Each row is followed by its group and then its class within the group.
[ -9 -17 -10  -3  13  19 -56  -3  -7  15   4 -15 -11 -23  -4   0  15  11
 -24  22  -5 -22 -12 -10  -8  -1  12   8  82] : q969:q365
[ -9 -13  -7   4  22  11 -20  -7  10  23  -2   2 -14 -10  -5  -1   7  13
 -12  20   1 -78   2   4   8  -2   5   5  41] : q443:q201
[-50 -10   8  31  12  14 -42  -3  -7  12   3 -11  -7 -15 -14  -1  12   3
  -2  13   6 -22 -11   0  -8  -2   6   5  51] : q443:Q246
[-23  22  -5  -4  15  18 -52   2   7   9  -7  -4 -14 -28  -9   2  15  10
 -14  17   3 -86 -10  -5   1   5  13  10  69] : q443:Q246
[-10  -3  -2  -6  24  20  -7  -4  10  31  -3   9 -22   4  -4 -12  10  13
   1  13  -9 -53 -14   8  11  -5  24   6  30] : q443:Q246
[-49  -8  -9  -1  16  22 -35  -7  14  15   6   1 -23 -14   1  -2  12  10
 -12  26  -8  -6 -20  -4   6   3  20   8  74] : q969:q365
[-21 -17   6  -3  10  21 -63   7   1   7   8 -20 -15  -4  -4   5 -15  12
 -15  16  -1 -88  -5   3  -6  39  10  16  91] : q443:q353
[ -5 -19  -7  15   6  18 -26   0 -15  16   8  -7   4 -11 -13   7  28  -3
 -22  19   3  13  -1 -17  -3  -4  -5   0  25] : q969:q88
[-13 -16  -6  -3  15  -4 -32  -7   4  15  -5  -4 -15 -28  -3  -8  14   6
  -4  14 -10 -58  -4   6   7   4   7   3  50] : q443:q353
[-18 -15  -2  -4  13  12 -28  -1   4  19   2 -14  -7  -9  -4   6  15   6
 -14  14   1 -75  -6  -4  -2  -3   4   0  56] : q443:q201
[-16  -1  -2  -7  18   3 -19   0  11  32   3   9  -6  -5   4  -6   6  12
 -13  12   0  22   1  -3  28  -3   6  -8  15] : q443:q353
[ -6  -1  -9  -1  14  16 -39  10   2  24   9   5  -3 -14   8  -2  22  35
 -16  33 -11  13  -7  -9  15  -3   6  -3  41] : q969:Q97
[-12  -9   5   4  17   8   3  -7  12  25   8   7 -12  -3  -4   1  -4  -5
   0  17   2  55   2   9  10   2   3  -2   4] : q443:Q246
[ -7   5   3   8  19  -1 -14 -15   7  20   1   9  -6   1  -2  -5  -4  14
  -4  18  -1 -28   0  -1  30 -25   6   2  23] : q443:q201
[-10 -15 -11   0   6   6 -20   3 -11  17  -2  -2   2 -11  -9   2  18  18
 -14  27  -4 -31  -5  -5  22   5   4   1  32] : q969:Q97
[ -1 -12  -4  -3  17  19 -33 -13   6  10   1  -9  -8 -11   2   4  27   7
 -25  21  -9  -9 -10   6  -5   7  12   2  56] : q443:Q246
[  0 -13  -1  -4 -16  -6  -6   9 -24  -7  -7 -10   3  -9   2   6  -8  -5
  -4  -6   2 -78  12  -2  -3   4  -5  19  16] : q443:q353
[-29 -19  -6  13  20   9 -29   9  -1  18  -3  -1 -20 -17   0   7  16   5
 -14  14  -4 -76 -10   3 -22   2   8  11  67] : q969:q88
[ -4   8   7   9  12  -4  35  -6  12  25  10  35  -8   1   2 -18 -13   5
  10  12  -9  90   3   2  39 -13 -10 -11 -51] : q969:q88
[-20 -15  -3  -2  48  12 -39  -8  10  24   1   2 -22 -12   5   7   0  -2
 -15  11 -12 -52  -9   6  -1   5   5  11  73] : q443:Q246
[ -9 -17  -9   4  -9  14 -33  30  -1  11  10  -5 -10 -19  -2   3   7   6
 -13   7  -4 -36  -9  -1   4   4 -22   7  48] : q969:q365
[ -8  -6  -4   8  21   5 -31  -4   7  14   3  -1 -30  -5   3  -9 -21   0
  -6   6  -7 -72  -4   4  19  -2  12   8  49] : q443:q353
[ -7  -7  -1   1  18   8 -53  -2   4  19  -7  -8 -10 -13   4  -6   4   6
 -11  18  -6 -71  -4   6  19   3   2   5  45] : q969:Q97
[ -9  -1  -6   0  23  11 -17  -5  12  29   8   7  -8 -15   5 -17  11  11
  -1  36  -3  88   2   2  16   6   3 -14   9] : q443:q353
[-12  -2  -4   5  10   8  13  -6   6  18  -3  18  -2   6   7   0  -5   5
   2   8 -25  12  -3  -3  35 -11  10  -3   1] : q443:Q246
[ -9 -28  -6   8  11  22 -49  -8 -15  24   2  -2  -7 -27   4   0  34   4
 -20  30  -9 -26 -12   1   0   7   9  35  69] : q969:q88
[-20  -3  -4  -2  24   7 -14   2  -3  20   5   5 -17 -14   7  -9   2  19
  -5  17  -4  -2  -3   7  10  -3   7   2  47] : q443:q353
[-11 -11  16  -2  14  12  -4  -2  11  12   5   8 -15  -9  20  -8 -11   5
  -3  10  -6  -1   2   4  20  -3   0   2  23] : q969:q365
[ -9  -7  -6   2  17  10 -21  -5   1  22  -8  -2  -9  -2   0  21   8  13
 -12  26   9 -50  -9   0  11  -2   7   9  45] : q443:q201
[-23  -2  -4   9  19  14 -16  -9   2  25   8  10 -24 -16  -3  16  -7   2
   0   6  -4  14  13   0  18   1   8   9  53] : q969:q365

Each row is followed by its group and then its class within the group.
[ -8  -6  -8  -7   2   9   0  30   8   6   3   5  -7   9  -4  10   1 -20
   9  11  -4  -5  -2  -1   4  -7  28  -4  -1] : Y:<41>
[-1 -2  1  4 10 -7 -2 22  5  4 -2 -4  8  8 -3  7 -3 -7  5  3 -1  8  0  1
  5 -8 -1 -1 16] : Y:<45>
[-12  -1   4   3   3 -10  -1  -2  10  -3   2  -1  21   4   9  -9  -6  -8
   4 -19   2   2  -2  -5  12  -9   1  -1 -14] : P:<42>
[  0  -9   0  -1  17   5  -2  28   9   5  -4  -2 -10   7  -1  10  -3 -16
   5   3  -1   3  -2   3   1  -5  12   3   2] : Y:<45>
[ -7  -4   9   4   4 -20   5  -3  -6   0   9   6  29   2  14   2 -13  -3
   3   1   5  -1  -1  -5  14  -8 -26  -2  21] : P:<48>
[ -5  -7  -6   6   1  -6  -1   6  -4   5   1   0 -11   8  -8   3  11   4
  -4   3  -3   0   3   3   8   6  21   0  10] : Y:<41>
[ -9  -1  -2   3  -3  -8  -3  16   4   8   2   2   7   8  -6   1   0 -14
   1   2  -4   4   1   0   1  -4   8  -5  13] : Y:<41>
[ -4  -8   5   8   4 -10  -4 -11   1  -7   2   4  11   2   5   0 -18  -1
   2  -8   4  -6  -3   3  -9   0 -13   1  -9] : P:<42>
[ -4  -1  -3  12   6   2   1  -6  -4  -2   4  -3   0   5  10   2   1   0
  -2   2  -1  -7   0   1  -8   2  -2  -4 -15] : F:<44>
[ -7  -3   8   7  12   0  -2 -12  -3  -3  -4  -1   0   0  16   1   5  -6
   1   3  -2  -4   1   5 -14  -9  -8   7   0] : F:<43>
[ -1 -10  -2   6  12  -5   1  18   2   6   0  -3 -11   7  -7   6  -2   3
   2  -1   0   1  -4   1  15   2  16   0  13] : Y:<45>
[  1   0   7  10   2  -4   1 -20 -10  -5  -1   5  17   0  12   4  -3   7
  -2   5   6   2   0   0  -6  -6 -27  -2   0] : F:<43>
[ -5  -3  -1  10  -3   0   1   4  -4  -2   1   5   5   6   1   5  -1 -15
   0  -1   0   5   1   4 -12  -3 -10   3 -13] : F:<44>
[ -5   1  -1  11   3   2  -1  -6   4  -2   1   0  14   2   6  -2   8 -14
  -3   5  -6   1   1   4 -15  -7  -6   0 -13] : F:<44>
[ -7   2   6   8   4   2   6 -13  -1  -1   2   3  22   2  14   3  -4   2
  -3   1   0  -1   1   0 -14 -15 -26  -4   1] : F:<43>
[ -5  -6  -2   1  -3 -18   3  -7   8   4  -2   8  20   2  -3  -9  -6  -3
  -1  -2   1  -4  -3   1  10   4   6   1   1] : P:<42>
[-12  -2  -5  10   3   0  -5  26   4   8   2  -2  -8   5  -6  11  -4 -17
   0   0  -5   4   5  -1   0   3  30  -5  -2] : Y:<41>
[ -3   5  -2  -3  -9   0   1   1   0   2   5   8  10   3  -5   5  -3  -5
   6 -10   2   8   1  -3   4  -8 -11  -4  -3] : P:<42>
[-11   1   3  -7  -6 -16   2 -23   5   2   3   3  22   3   5 -15   0   6
   5  -7   0   1  -3  -9   7 -12  11  -1  13] : P:<48>
[ -4  -1   3   5  -4 -15  -8  -2  -6   1  -4   4  12   2  -4  -3  -3  -5
  -2  -9   6   3   2  -3   7   4  -6   2  -1] : P:<48>
[  0  -2   4  -6  -7 -15   2  -5   3   0  -1   0  13  -5  -2  -8  -8  10
   0  -5   2  -3 -11  -6  17   9   3   0  16] : P:<48>
[  1  -5   4  11   3 -12  -3  -6  -2  -5  -1   2  21   4   5   2  -6   1
   1   1   3  -1   1   4  -4  -4 -22   0   4] : F:<43>
[  1   1   6   7   5   4  -2   2 -13   1   1  -1 -10   1   6   9  -1   3
  -3   8  -1   0   0   3 -11  -3 -15  -2   1] : F:<44>
[ -5   7   5  -5  -9 -16   2  -1  -8   2   1   3  13  -1   2  -8  -6   4
   1  -8  -3  -1  -2  -6  10   1  -7  -4  12] : P:<48>

Each row is followed by its group and then its class within the group.
[ -8  -2   0  -1  -2  -2   8  -3  17  -6   1   0  -2   2  14 -10  -3  -8
   2   3  10  -8   3 -18   0  -3   3   0   7] : U:C
[  0  -9   2   0  -3  -2   9   7   5   9   7  -6   0   0   1  -2   1   0
  -1   0   2   0 -13  -6   3   3   9  16  16] : U:W
[  0   2   7   1   0  -3  13   4  12   8   5  -1   2   5  -3 -10  -1   6
   0  -2  -3  -7 -21  -9   6  12   0   3  17] : N:M
[  5   1   4  -3   2  -1   4   6  10   3   0  -2   3   6  -3  -8  -3   2
   2  -1  -4  -9 -19  -6   3  11  -3  -2   7] : N:M
[ -6   5   2   0  -8 -12  23  11   8  14   9  -7   9   7   1  -1   6   2
  -4  -2  -1  -2 -19 -13   8  11   0   8  17] : U:C
[ -2   9  10   3 -10  -9  28  21  -7  23  20  -8  14   4  -6  20   5  10
  -3  -3 -15   8 -30  -3   7  25   0  18  35] : U:W
[-12   5  -5   0 -12 -13  20  10   7  18  14  -4   4   6  -1  -5   5   1
   1   1   1   5 -11 -23   3  11  -3  15  18] : U:C
[ -8  -1  -1  -2  -2  -5  11   0  10  -3  -2  -3   2   2   8  -8   6  -4
   1   3   5  -5   1 -15  -2  -4   4  -1   2] : U:C
[  4  -4  -4  -1   5  -3 -10 -15  14  -7  -9   2   5   7   5 -11  -3  -4
   6   1  10 -12 -14   3   3   1   3  -9 -10] : N:G
[  5   0  12   2   0  -8   5  14  13  13  12  -4  12  13 -12  -4  -6   6
   6  -4 -11  -7 -38  -5  10  29  -1  13  32] : N:G
[-17   0 -13   1  -4  -7   2  -7  17 -10 -15  -3  -9   3  15 -14   6 -10
   5   4  25  -4  21 -18   0 -17   4  -6  -8] : U:C
[ -3   2   2   1  -6  -8  18  14   6  11   8  -4   2   6   0  -1   1   0
  -3  -1   3  -1 -17 -11   8  11  -2   5  16] : U:W
[  5   3  15  -1  -9   1  -1  -1  10   0   1   3   2   4  -2 -19  -5  -2
   0  -4  -2  -9 -18  -6   0   9   0   0   7] : N:M
[-10   1   3  -1  -6  -7  13   4   7   8   2  -3   1   3   1  -2   2   1
  -1   1  -1   1   3 -14  -1   5   3   6  11] : U:C
[  6   2   5   3   4  -3   8  12  11  13  13  -4   8   5 -12  -8  -4   2
  -4  -4  -9  -8 -43  -6  -1  23   2  12  30] : N:G
[ -9   5   5   0 -11 -13  25  13  11  18  13  -6   3   6  -3  -7   8  -6
   0   0   1  -1 -22 -18   9  13   3  16  25] : U:C
[ -2  -5   3   2  -7  -3  24  14   2  11  18  -5   5   0  -2  16   1  10
  -3  -1 -12   0 -18  -9   8  17   4  10  33] : U:W
[ -9   2   4   3  -8  -3  13   8  13  10   5  -2   0   4   0  -4   2   0
   0   3   4  -4 -10 -15   4   9   7   6  24] : U:C
[ -3 -11  -1   0  -7  -3  13   5   6   1  -1  -6   4   1   8  11  -1   2
   0   3   4  -1   0  -3   1   1   7   4   9] : U:W
